Below is a small trained network, with its code and all its weights. Each question gives an input and a class and asks what happens when units are switched off, that is, made to give their printed mean instead of their output.

import numpy as np


def w(rows, s, z=0):
    codes = np.array(rows[::2]) - 128.0
    scale = np.full(codes.shape[1], s)
    scale[-1] = z or s
    return codes * scale


def norm(h):
    return h / np.sqrt((h * h).mean(-1, keepdims=True) + 1e-5)


def f(y):
    return np.maximum(y, 0)


def log_softmax(a):
    a = a - a.max(-1, keepdims=True)
    return a - np.log(np.exp(a).sum(-1, keepdims=True))


def net(x, mask):
    res = np.array(x, float).reshape(1, 7) / 4 @ E
    u = 0
    for l in range(3):
        y = f(norm(res) @ A[l][:, :-1].T + A[l][:, -1])
        res = res + np.where(mask[u : u + 4], y, B[l][:, -1]) @ B[l][:, :-1]
        u += 4
    return log_softmax(norm(res)[-1] @ U[:, :-1].T + U[:, -1])


A, B = {}, {}
E = w([
[60,134,94,156,44,149,163,181,106,105,5],'x0',
[131,156,164,109,165,154,151,171,151,119,140],'x1',
[76,116,37,19,82,144,143,202,2,160,107],'x2',
[205,118,157,155,61,121,143,221,94,192,51],'x3',
[106,128,158,122,90,117,128,152,150,141,155],'x4',
[129,155,132,116,105,128,132,148,134,113,154],'x5',
[132,147,87,144,108,142,100,141,141,130,138],'x6',
],0.0071)
A[0] = w([
[154,166,157,176,112,155,58,97,122,119,145,98],'0.n0',
[253,110,117,140,92,83,191,187,138,174,101,229],'0.n1',
[225,182,200,171,63,147,123,97,139,170,99,15],'0.n2',
[112,166,143,219,93,120,183,99,198,74,63,8],'0.n3',
],0.0063,0.0017)
B[0] = w([
[143,140,142,128,208,101,136,98,145,113,110,184],'0.n0',
[150,164,192,208,116,162,81,124,136,115,50,253],'0.n1',
[125,191,102,115,166,27,120,140,117,137,143,211],'0.n2',
[153,85,93,10,99,170,147,161,63,150,218,227],'0.n3',
],0.012,0.0054)
A[1] = w([
[133,49,66,1,163,152,132,94,179,129,232,128],'1.n0',
[163,140,120,100,112,113,68,223,21,190,122,138],'1.n1',
[30,115,96,76,118,123,125,203,63,32,77,169],'1.n2',
[225,104,134,70,112,157,100,191,48,161,88,2],'1.n3',
],0.0061,0.0041)
B[1] = w([
[123,67,115,241,40,231,42,180,22,83,51,254],'1.n0',
[147,15,187,181,74,202,177,116,119,120,159,224],'1.n1',
[110,178,62,61,212,132,165,119,163,93,118,215],'1.n2',
[254,162,129,214,53,67,58,99,187,60,170,180],'1.n3',
],0.0069,0.0089)
A[2] = w([
[21,174,3,64,133,127,180,100,165,124,130,108],'2.n0',
[153,243,91,78,142,10,100,106,208,209,72,6],'2.n1',
[153,203,153,143,144,77,152,129,117,132,37,63],'2.n2',
[251,119,121,135,83,58,159,146,165,174,179,116],'2.n3',
],0.0067,0.0022)
B[2] = w([
[107,135,175,143,196,49,117,150,153,229,122,215],'2.n0',
[102,137,93,98,138,127,142,181,163,191,143,175],'2.n1',
[120,136,52,43,110,109,147,143,141,125,165,218],'2.n2',
[124,111,130,124,182,113,134,4,141,136,200,254],'2.n3',
],0.014,0.0038)
U = w([
[165,131,205,194,105,137,144,48,179,75,191,72],'0',
[43,117,77,113,60,192,172,204,63,112,94,255],'1',
[74,197,124,110,213,2,203,122,191,200,158,81],'2',
],0.0098,0.00046)

Each question gives the input, the list of numbers given to net, and the class t.
The units are the neurons (one row each of A and B). Each row of codes is followed by its name. A weight is (code - 128) times the scale printed after its matrix; where a second scale follows, it is the last column's (A, B and U).
mask holds one flag per neuron, layer by layer. A switched-off neuron (its flag False) gives its mean, the last column of its row in B, instead of its output. The means were averaged over made-up inputs and are rounded, as every weight is.
A unit's drop is (log p(t) with every unit on - log p(t) with that unit switched off) / (log p(t) with every unit on - log p(t) with every unit switched off).
The circuit of an input: a set's keep is (log p(t) with only the set's units on - log p(t) with every unit switched off) / (log p(t) with every unit on - log p(t) with every unit switched off). Starting from all 12 units, units are removed one at a time, each time the one whose removal leaves the highest keep (on an exact tie, the one counted first), for as long as the keep stays at least 0.8.
circuit, biggest first: the units of the circuit, biggest drop first
top k neurons: the k neurons with the biggest drops, biggest first
top k neurons in layer l: the k neurons of layer l with the biggest drops, biggest first
drop when u is switched off: that unit's drop, to one decimal
input [8,0,6,-1,-1,2,4], class 2: circuit, biggest first	(2.n0 1.n0)
input [-7,-1,1,-1,5,-7,-6], class 1: top 4 neurons	(0.n1 1.n0 2.n3 1.n3)
input [-8,-5,2,-4,3,-7,7], class 1: circuit, biggest first	(1.n0 0.n1)
input [-1,-1,4,7,-7,2,-6], class 0: circuit, biggest first	(1.n3)
input [-2,-8,-7,7,8,-5,1], class 2: top 2 neurons	(0.n2 1.n0)
input [7,4,-2,6,-5,6,5], class 0: top 4 neurons	(0.n3 1.n3 1.n0 2.n3)
input [0,2,2,2,8,0,-2], class 0: top 2 neurons in layer 1	(1.n0 1.n2)
input [3,-3,6,-4,6,5,-3], class 2: top 2 neurons	(2.n0 0.n3)
input [1,4,2,-2,-3,7,-1], class 2: top 3 neurons	(0.n3 1.n2 2.n0)
input [8,-1,0,6,2,-1,-2], class 0: top 4 neurons	(1.n3 0.n3 1.n1 1.n0)
input [2,-6,1,-7,-4,3,2], class 2: top 2 neurons	(0.n3 2.n0)
input [-8,5,2,-8,1,7,3], class 1: top 2 neurons	(1.n0 0.n1)
input [-8,6,6,1,-6,8,-7], class 0: top 2 neurons	(1.n3 0.n3)
input [2,6,6,-7,2,-6,4], class 2: circuit, biggest first	(2.n0)
input [-1,6,6,3,5,4,-8], class 0: top 2 neurons in layer 1	(1.n3 1.n0)
input [-1,-4,1,2,6,0,6], class 0: top 2 neurons	(1.n0 1.n2)
input [8,4,-5,-6,4,-2,0], class 1: top 2 neurons	(0.n3 1.n0)
input [-8,3,-8,1,-8,-3,-3], class 2: top 3 neurons in layer 0	(0.n3 0.n2 0.n0)
input [8,2,-3,-6,-3,5,-3], class 1: top 2 neurons	(0.n3 1.n0)
input [5,3,-1,3,7,-3,3], class 0: top neuron	(0.n3)
input [-1,4,4,1,6,-8,8], class 0: drop when 1.n3 is switched off	0.2
input [-3,0,2,-5,-2,-6,-3], class 1: drop when 0.n1 is switched off	0.3
input [8,-5,-8,-6,-6,-8,-3], class 1: drop when 0.n3 is switched off	1.2
